Below is a small trained network, with its code and all its weights. Each question gives an input and a class and asks what happens when units are switched off, that is, made to give their printed mean instead of their output.

import numpy as np


def w(rows, s, z=0):
    codes = np.array(rows[::2]) - 128.0
    scale = np.full(codes.shape[1], s)
    scale[-1] = z or s
    return codes * scale


def norm(h):
    return h / np.sqrt((h * h).mean(-1, keepdims=True) + 1e-5)


def f(y):
    return y / 2 * (1 + np.tanh(0.7978845608 * (y + 0.044715 * y**3)))


def log_softmax(a):
    a = a - a.max(-1, keepdims=True)
    return a - np.log(np.exp(a).sum(-1, keepdims=True))


def net(x, mask):
    res = np.array(x, float).reshape(1, 2) / 4 @ E
    u = 0
    for l in range(3):
        y = f(norm(res) @ A[l][:, :-1].T + A[l][:, -1])
        res = res + np.where(mask[u : u + 3], y, B[l][:, -1]) @ B[l][:, :-1]
        u += 3
    return log_softmax(norm(res)[-1] @ U[:, :-1].T + U[:, -1])


A, B = {}, {}
E = w([
[2,122,142,132,158],'x0',
[202,120,141,54,167],'x1',
],0.0092)
A[0] = w([
[120,121,116,140,90,214],'0.n1',
[134,145,99,249,111,9],'0.n2',
[130,146,126,112,147,156],'0.n3',
],0.014,0.0014)
B[0] = w([
[250,177,112,38,174,162],'0.n1',
[130,83,214,55,13,255],'0.n2',
[194,180,155,92,138,146],'0.n3',
],0.013,0.0055)
A[1] = w([
[171,82,105,113,137,104],'1.n1',
[62,118,130,164,133,250],'1.n2',
[136,125,125,249,28,59],'1.n3',
],0.015,0.0024)
B[1] = w([
[59,101,143,247,174,230],'1.n1',
[187,175,154,160,95,252],'1.n2',
[124,60,58,65,113,163],'1.n3',
],0.014,0.0042)
A[2] = w([
[220,87,113,191,150,253],'2.n1',
[194,44,136,86,74,250],'2.n2',
[1,150,127,107,187,92],'2.n3',
],0.0095,0.0027)
B[2] = w([
[70,114,161,156,169,253],'2.n1',
[72,125,3,154,197,248],'2.n2',
[198,155,17,115,57,142],'2.n3',
],0.0069,0.0057)
U = w([
[87,71,4,177,137,105],'0',
[139,160,80,154,115,4],'1',
[77,53,120,70,15,180],'2',
[121,81,190,224,212,171],'3',
[171,172,104,31,174,135],'4',
[133,136,110,145,118,23],'5',
[121,243,200,162,75,181],'6',
],0.02,0.011)

Each question gives the input, the list of numbers given to net, and the class t.
The units are the neurons (one row each of A and B). Each row of codes is followed by its name. A weight is (code - 128) times the scale printed after its matrix; where a second scale follows, it is the last column's (A, B and U).
mask holds one flag per neuron, layer by layer. A switched-off neuron (its flag False) gives its mean, the last column of its row in B, instead of its output. The means were averaged over made-up inputs and are rounded, as every weight is.
A unit's drop is (log p(t) with every unit on - log p(t) with that unit switched off) / (log p(t) with every unit on - log p(t) with every unit switched off).
The circuit of an input: a set's keep is (log p(t) with only the set's units on - log p(t) with every unit switched off) / (log p(t) with every unit on - log p(t) with every unit switched off). Starting from all 9 units, units are removed one at a time, each time the one whose removal leaves the highest keep (on an exact tie, the one counted first), for as long as the keep stays at least 0.8.
units of the circuit, in order: the units of the circuit, biggest drop first
most important unit: the unit with the biggest drop
top k neurons: the k neurons with the biggest drops, biggest first
top k neurons in layer l: the k neurons of layer l with the biggest drops, biggest first
drop when u is switched off: that unit's drop, to one decimal
input [4,3], class 6: most important unit	0.n1
input [-4,0], class 3: top 2 neurons	[0.n2; 1.n1]
input [8,7], class 4: top 2 neurons in layer 0	[0.n2; 0.n3]
input [1,2], class 4: top 3 neurons	[0.n3; 0.n1; 1.n2]
input [4,4], class 4: units of the circuit, in order	[0.n2; 1.n1]
input [4,-3], class 6: top 2 neurons	[1.n2; 0.n1]
input [4,2], class 6: units of the circuit, in order	[0.n1; 0.n2; 1.n2]
input [2,0], class 6: top 2 neurons	[0.n2; 1.n1]
input [1,3], class 4: top 3 neurons	[1.n2; 0.n3; 0.n1]
input [6,4], class 6: top 2 neurons	[0.n1; 0.n2]
input [2,2], class 4: top 2 neurons in layer 1	[1.n1; 1.n2]
input [2,1], class 6: top 2 neurons	[0.n2; 0.n1]
input [0,2], class 3: top 2 neurons	[0.n2; 2.n2]
input [5,6], class 4: top 2 neurons	[0.n2; 1.n1]
input [-5,-3], class 2: top neuron	[0.n2]
input [-7,-1], class 0: top 2 neurons	[1.n3; 2.n2]
input [0,-8], class 2: drop when 0.n2 is switched off	0.5
input [-7,1], class 3: drop when 0.n2 is switched off	0.5
input [8,2], class 6: drop when 1.n2 is switched off	0.9
input [-2,1], class 3: units of the circuit, in order	[0.n2]
